Each row of numbers belongs to one of the things below and depends on some of the facts about them. Some rows are named. Which thing is each other row?

Named rows:
[ -9 -16 -10   3 -12  -8 -13 -27  -7  12  11  16  10   7  -2  -4 -32   5
   9  10  -4 -25  22   2  15 -13   7  13  34   3 -21  -6  -1  10  -1 -17
 -14  10  -7  -2   1   6 -12 -10  11  24  -5] : fepam
[-18  -8 -10  18  -6  -4 -15 -33  -8  15  18  13  13  -1  -2   3 -24  -2
   2  17 -15 -13   6   3  17  -8  12  20  30   8  -8 -13  -9  13  -6 -16
 -14  12 -18 -11   1  -4  -9  -6   7  16   0] : dreska
[-13  -5  -5 -14 -16  -3  -2 -28  -9  10  18  27  20  -3  -8  -7 -38   7
  13  14 -12 -26  26   5  14 -19  12  17  28   8 -15  -1 -11  11  -7 -20
  -6  10   2  10   1   6 -12 -18  16  27  10] : mavir
[-16  -6   8  23   5   1 -17 -36 -13  14  18   7  14  -4  -1   7 -27   3
   9  21 -18 -11  18   1  18  -9   7  25  26   3 -22  -6  -3   9 -15 -17
  -4   0 -24 -11  11  -4  -3 -14  -4   9   4] : stuskes
[ -1 -17  12  10  -6 -16 -13 -33 -22  15  12  17  10   3  -7   0 -28   6
  22  19 -15 -10  27  -1   9 -19  -1   9  36   0 -30 -11  -1   9  -9  -8
   9  13 -25  -3  -6   1  -8 -16   2  24  -5] : klodol
[  2 -16   3   6 -13 -17  -7 -29 -18  14  13  20  12   5  -7  -3 -25   4
  14  15 -14 -14  19   2  11 -21   0   7  38   2 -21 -16  -6   8  -3  -8
   2  22 -23  -4 -10   0 -16 -13   8  30  -8] : griteples
[-12  -1   0  15  -3   4  -7 -28  -8  12  21  11  20  -2  -3   2 -25   0
  -2  18 -19 -16   9   4  22 -13   8  25  25   5  -9 -11 -11   5 -10 -19
 -13  12 -21 -11   7  -3 -14 -13   2  18   2] : flonin
[-22  11  11 -30 -16 -13   9 -30 -26  10   8  32  43 -14  -3  -9 -47  12
  29  31 -30   5  31   7   1 -24   4  17  23   8   2   5 -21  17 -11 -27
   4  34 -17  25 -16   6 -10 -28  27  38   2] : kledom
[ 15 -10   6   6  -5 -10   0 -22  -6  15  17  13  20   8   1  -7 -23   3
   9   9 -19 -12  22   2  19 -32 -11   8  23  -3 -17  -6  -1  -2 -11  -9
   1  28 -29  -6  -3  -3 -17 -14   7  32  -9] : topus
[ -2 -18  -1   6 -13 -18 -11 -27 -17  15  14  19  11   7  -7  -4 -26   2
  14  16 -14 -14  18  -2  11 -20   1   4  38   2 -19 -17  -5   8  -4  -8
   1  23 -24  -4 -12   3 -14  -9   9  32  -7] : plelastu
[ -9  -6  -2  16 -14  -7 -10 -39 -10   7  19  16  10  -1   2  11 -27   0
   3  22 -13 -12   8   5   9 -10  12  30  21   8 -17 -11 -16  19  -4 -11
 -15   9 -10 -18  -8 -14 -21  -5   7  10  -2] : kigen
[-15  -7  -7  18  -6  -4 -11 -35  -9  15  18  14  14  -3  -3   3 -23   0
   2  17 -15 -13   6   7  18  -9  11  23  30   7 -10 -13 -11  12  -6 -15
 -13  11 -18 -11   2  -7 -11 -10   6  14  -1] : dripur
[ -4   1  -8  19 -18  -5 -31 -45  -3   8  45  38  14 -13 -12  -1   1  -1
   1  30 -34 -41 -14   6  35 -30  22  10  27  13 -33  -6 -20  -3   4  -5
  10 -15  -5 -14  19  11 -37  26  22  18  34] : skanem
[-16  -8  -5  18  -6  -4 -12 -36  -9  16  19  16  15  -6  -3   5 -21   2
   1  17 -14 -14   5   8  19  -9  12  22  32   5 -10 -11 -11  12  -4 -16
 -13  13 -17  -9   3  -8 -10 -11   7  12  -3] : trugakles
[ -6 -14  -6   3 -13  -7  -9 -27  -8  11  11  17  11   4  -3  -4 -31   6
   9  10  -4 -26  22   6  15 -14   7  15  35   3 -23  -7  -3  10   1 -18
 -14  10  -7  -2   2   3 -15 -14  10  23  -7] : tutral
[ -1 -16  -6  11 -18  -7  -9 -27  -8  11   6  23  12  10 -13 -14 -34   6
  15   9 -12 -25  19  24  16 -15  10  17  37   5 -24  -5  -3  13  -2 -21
  -2  14 -19  -4  -8   0 -12 -20   4  27  -2] : tigrun
[-18  -8 -10  19  -5  -5 -15 -34  -7  16  18  12  12  -1  -1   3 -24  -2
   2  17 -15 -12   6   3  18  -8  12  20  29   7  -8 -11  -9  13  -7 -15
 -14  11 -18 -11   1  -5  -8  -6   7  15   0] : pebral
[-18  -8 -10  19  -5  -5 -15 -34  -7  16  18  12  13  -1  -1   3 -24  -2
   2  17 -15 -12   6   3  18  -8  12  20  29   8  -8 -11  -9  13  -7 -15
 -13  12 -18 -11   1  -4  -8  -5   7  15   0] : vuklos

How the things are related:
badu δ:skepu ε:tulol κ:flostemi ω:a
bebral ε:badu
bosas δ:zestivil ω:b
boskas δ:dufas ω:d
bradrel δ:plibuk ε:topus ω:c
brezo δ:kile ε:flostemi ω:d
bribrustus δ:bebral ε:pigrom ω:a
brotur δ:dripur ε:guvo κ:badu ω:e
brudre δ:naka κ:nefe ω:b
brufir δ:skanem κ:granal ω:c
brugok δ:zeklil ε:fepam ω:a
daklin δ:todro κ:leram ω:e
debran δ:guvo κ:guvo ω:b
dega ε:tebrer
dibeni δ:dega ω:b
diri δ:stuskes ε:stebuk ω:a
dital δ:kigen ω:c
drediplir δ:stevu ω:c
drezuk δ:ploskes ω:a
dripur ε:tisa
fefe δ:guvo ω:a
fepam δ:klukubron ω:a
fesom δ:dreska ω:a
figun δ:rekil ω:b
flisol δ:bebral ε:zuso ω:e
flonin ε:stuskes
flostemi ε:bebral
fodrer δ:stuskes ω:a
fovor δ:naka κ:kamemil ω:b
fudas δ:bruvagre ε:pebral ω:e
geplugro δ:vuklos ε:kigen ω:a
goflen δ:stebuk ω:a
gotagem ε:gropafa
grepu δ:trugakles ε:debran ω:a
grimiskan ε:kluflus
griteples δ:stebuk ε:klodol ω:c
gritizek δ:bebral ω:b
gropafa δ:miko ω:a
kadro δ:skepu ω:d
kadus δ:geskan ω:a
kamemil ε:mafan
kidon δ:tisa ω:c
kigen ε:tediral
kile ε:taplu
kisor δ:miko ε:kadus ω:a
kisu δ:stevu κ:miko ω:e
kledom δ:flonin ε:tapla κ:vasabo ω:c
klipupu δ:skipla ε:zestivil ω:b
klisem δ:grazopa ω:b
klodol δ:stuskes ε:skiso ω:c
kluflus δ:dravik ω:d
kluzer δ:kile ω:a
kofla δ:trugakles ω:d
lagru δ:gotagem ε:mukam ω:d
laplo δ:granal ε:tigrun ω:d
lebrim δ:miko κ:flonin ω:b
leram ε:stizovur
letu ε:plesta
mavir δ:dreska ε:viku κ:skipla ω:a
mepulon δ:dravik ε:flonin ω:c
miko ε:fesom
mitos ε:geplugro
nefe δ:mafan κ:kile ω:a
pafleflim δ:bebral κ:grazopa ω:e
pigrom δ:bruvagre ε:grepu ω:b
pitrubrel δ:mukam ε:rekil ω:e
pleful δ:gotagem κ:naka ω:c
plelastu δ:leram ω:c
plesta δ:naka ε:leram ω:c
plibopi δ:duduk ε:trutro ω:a
plibuk ε:vuklos
plubotem δ:dripur κ:skanem ω:a
ponum δ:todro ω:b
pumu δ:grazopa ε:steban κ:grogu ω:a
rodril δ:dreska κ:kledom ω:c
sefazal δ:kile κ:diri ω:e
senu δ:leram ε:brugok ω:b
siflor δ:trugakles ε:kisor ω:a
skanem ε:tridre
skipla ε:gritizek
skiso δ:ploskes κ:folo ω:c
steban ε:fudas
stebuk ε:kledom
stego δ:stevu ω:a
stenul δ:bruvagre ε:vazol ω:a
steti δ:dega ε:daklin ω:a
stizovur δ:skanem ε:bradrel ω:e
stukil δ:todro ε:dital ω:e
stuskes ε:tralikun
sufum δ:flonin κ:zoskigin ω:b
tagifle δ:klukubron ε:pitrubrel κ:skanem ω:a
tapla δ:dreska ε:steti ω:a
taplu δ:folo ε:bribrustus ω:a
tebrer δ:stuskes ω:b
tediral ε:tubi
tefel δ:dripur ω:a
tigrun δ:zestivil ε:zifa ω:b
todro ε:dufas
tonuk δ:skanem ω:d
topus δ:bebral ε:mepulon ω:c
tralikun δ:steban ω:a
tridre δ:grazopa ε:grimiskan ω:a
trife δ:skepu ε:sefazal ω:c
trugakles ε:kile
trutro δ:ploskes ε:laplo κ:tediral ω:b
tubi δ:leram ε:zoskigin ω:a
tuklim δ:skepu ω:a
tulol δ:dufas ε:plibopi ω:a
tutral δ:bruvagre ε:gotagem ω:a
vasabo δ:skanem ω:c
vazol δ:kile ε:bruvagre ω:b
vegrol δ:granal ω:a
viku δ:steban ε:kidon κ:fefe ω:c
vizokles δ:zestivil ω:b
voflon δ:mitos κ:todro ω:d
vople δ:mitos ε:rodril ω:b
vostu δ:stuskes ε:brezo ω:b
vukli δ:bebral ω:a
zasam δ:stuskes ω:c
zestivil ε:ponum
zifa δ:mitos ε:fodrer ω:b
zitrebon δ:kamemil ε:dripur ω:a
zoskigin δ:kile ε:dravik ω:b
zuso δ:leram ε:stenul κ:zoskigin ω:e

Rows to name:
No name comes twice in this set of rows, the named rows included.
[ -2  -3 -23  21  -2  -7  -2 -41   6  21  11  12   9  -3   3  -5 -17  -1
   6   8 -21  -7   6  21  18 -18   8  21  19  10  -4  -2  -6  16 -12  -9
  -8  13 -21  -9   8 -19  -6 -14  13  10  -3] : bebral
[-10  -9   1  -3 -12 -17  -7 -27 -20  14   7  18  22   3  -2  -7 -34   5
  20  21 -18  -4  23   0   7 -18   0   7  35   3 -11 -10  -7  12  -4 -17
  -2  28 -26   3 -14   6 -12 -13  15  35 -10] : vasabo
[ -8  -5  -9  -5 -20  -4  -1 -29  -9  11  10  33  18   2 -19 -20 -40   6
  21  12 -21 -24  23  26  14 -20  17  18  32  12 -14   0 -11  15 -10 -24
   7  12 -12   8  -7   3  -8 -27  11  32  14] : trutro
[ -3 -20  -5   6 -10 -12  -9 -37   1  23  15  24  17  -8   5  -2 -22  13
   6   2   0 -22  16  14  19 -20   1  12  32  -5 -20   9   1   6   3 -15
 -15  20  -4   9   4 -10  -4 -16  21  12 -13] : bribrustus
[-19   1   2 -21 -15 -13   0 -27 -21  13  15  29  32  -5  -8 -10 -41   6
  24  25 -26  -3  27  -1   5 -23   6   9  27   9  -2  -3 -16  13 -13 -19
   6  28 -17  17 -14  10  -8 -17  23  40   7] : rodril
[ -4 -18   9  11  -5 -17 -17 -32 -21  16  12  16   9   4  -6   0 -29   5
  23  19 -15  -9  27  -5   8 -18  -1   7  36   1 -28 -10   1   9 -10  -7
   8  13 -26  -3  -7   4  -6 -12   3  26  -3] : zasam
[ -9 -14   4   5  -6  -6 -13 -33 -12  12  11  16  11   0  -3   0 -35  10
  17  14  -6 -22  31   4  13 -13   5  18  32   1 -32   0   1  11  -7 -17
  -5   0  -8   1   6   3  -7 -17   5  16  -1] : diri
[ -1 -15 -15   5  -9 -10  -9 -29   5  16  11  14  10   6   7  -7 -29   4
  10   3  -6 -20  22   6  16 -20   2  12  22   2 -18   5   3   9  -5 -13
 -14  15  -7  -1   2  -2  -9  -7  17  21  -7] : vukli
[ -8 -24   6  12 -18 -10 -16 -31 -11  17  15  32  20  -2 -10  -6 -30  13
   9   8  -3 -26  13  20  18 -14   8  16  43  -3 -25   2  -4   7   6 -24
  -8  24 -14   4 -11  -3  -6 -18  10  20  -7] : pigrom

Now the same things, written a new way:
Named rows:
[  1 -20 -36   4 -15  -2   6  -6  -3 -15 -11 -10  12   2  -6   3 -14  44
  45 -15  -1  11 -15  -8   3  18] : naka
[ -2  -8 -16   7   7  -4  -4  -1 -12  -8  -8 -12   2  -4  -8   6  -7  45
  27   2  -2  13 -22 -15  10  21] : bruvagre
[-13  -4 -19  20  12  12 -13  -8  -6 -18 -25   5   6  -7 -15   0 -15  52
  14   2   9   3 -17  -1  12  11] : vazol
[  1 -20 -32   3 -15  -2   6  -3  -1 -15  -7 -11  11   1  -7   1 -14  43
  43 -13  -1  13 -18  -7   4  19] : folo
[ -8   1 -18  -7  -4  -4   1  -3 -16 -13  -2   2  -5  -5  -6   4 -15  54
  31   4   1  22 -28 -12  14  26] : letu
[  3   0  -8  13   0  11  13 -12  -7  -6   1  11  10  16   0  -9 -16  57
  25  19  13 -14 -26   3  26  -3] : flisol
[ -7  -4 -14  12   2   8   3 -13 -16  -6 -23   4   4  -4  -5   8 -10  43
  24   7   1  -7 -20   6  17   1] : nefe
[-19  -5 -10   8   5  -1   3 -12 -13  -6 -19 -10   6 -13  -8   1  -2  45
  21   5   3  -9 -20   6  20  -2] : kidon
[-23   7  -1   4  17  -4  -6  -7 -27   5 -18   0   2 -14  -9   8  -2  52
  10  21   6  -9 -19  -1  23  -3] : viku
[ -4  -8 -11  18   1  15  -1 -12  -7  -9 -21   7   1  -8  -8   9 -13  50
  19   9   3   1 -20  -3  15   4] : boskas
[  0  -8 -15   4   5  -5  -4   1 -11  -8  -4 -13   1  -1  -8   6  -9  45
  27   3  -2  13 -22 -16   9  19] : rekil
[-23  -1 -12   2   4  -1   8 -14 -13  -7 -19   0   5 -16  -7  -1  -7  49
  20   2   2  -6 -26   6  20   1] : bradrel
[ -9  -3  -8  14   2   8   3 -13 -12  -6 -22   5   4 -10  -7   6  -9  42
  22   7   3  -7 -21   5  18   5] : tubi
[ 22 -23 -25   3   0  18   0  12 -19 -25   2 -21  14   7 -14  -5   4  33
  12  -3 -22  39 -29  20  26  12] : flostemi
[ -2  -8 -17   3   3  -3  -4   2 -13  -7  -5  -6   5  -2  -8   6 -10  46
  26   4   0  14 -21 -14   9  20] : dripur
[ -1  -1  -6  17   1   4  13 -16  -7  -5  -1   5   7   9   1 -12 -15  55
  27  19   6 -15 -27   2  27 -10] : bribrustus
[ -9  -4  -8  13   1   8   2 -12 -12  -6 -21   5   4  -8  -8   6  -9  42
  22   8   3  -6 -20   5  18   4] : stego
[ -9  -3  -8  14   2   8   3 -13 -12  -6 -21   3   3  -9  -7   6  -9  41
  22   7   3  -7 -22   4  18   4] : grepu

Which thing is each row?
No name comes twice in this set of rows, the named rows included.
[ -9  -4 -12  -1   5  11 -13   2   7 -31 -15  -5 -17  -2 -13  12 -20  46
  11   5   8  -6 -21   2  -2 -16] : tebrer
[-15 -21  17  12 -33  -6   0  11  37 -11  22   4  18 -37 -22 -15 -16  32
  38  -9  27  13 -11 -20  11  38] : todro
[  1 -13  -8 -31   1  -3   1  22   8 -15   3  -8 -15   0  -7  27 -24  32
  11   1  -5  -3 -31 -11 -23 -18] : stuskes
[-10  -4  -9  17   2   9   0 -14 -15  -5 -26   5   7 -12  -9   6  -7  41
  22   6   3  -5 -19   6  20   9] : kluzer
[ -5 -11 -29   0 -13   1   9 -10  -2 -23  -9  -7   1  -6  -7  -3 -13  47
  40 -14  -4  22 -29  -3  12  29] : leram
[-15  10  12  10  13   3  -9  -4 -23   7 -13  17  -1 -14 -11  12  -9  47
   8  29  12  -7 -18  -7  22   5] : tagifle
[ -6  -8  -8  17  14   5   9 -10  -5   0 -22   3  10 -11  -5   5 -11  36
  17   2  -1 -16 -27  -2   8   0] : tralikun
[-21  -7 -12   4  11  -1  10  -9 -11  -1 -20   0  14 -16  -7   0  -7  44
  16   1   1 -12 -25   4  13  -2] : mepulon
[ -2  -8 -10  21   4  14  -1 -15  -5 -11 -21   1  -2  -9  -7  10 -10  49
  20   8   2  -1 -20  -5  16   3] : kluflus
[ -3  -8  -7  18  -6  10  -6  -8 -16  -6 -18  -2   7  -3 -12   8  -4  39
  23  13   7  -4  -8  10  24  -1] : tulol
[  8 -25 -43   0   9   6  16   1 -13 -13 -16 -12  17  14  -2   1 -12  41
  23 -15 -23  17 -38   2  -2  13] : flonin
[  4  -6 -16  -5  -2  17 -21  10  -3 -31  -7   2  -5  -5 -20  15 -20  44
  10   8  14   1  -3  12   9 -24] : vostu
[ -1 -20 -15   9 -13  -1   5   1  10 -18   1 -14   9  -8 -11  -6  -9  37
  35 -11   0  16 -23  -8   9  25] : guvo

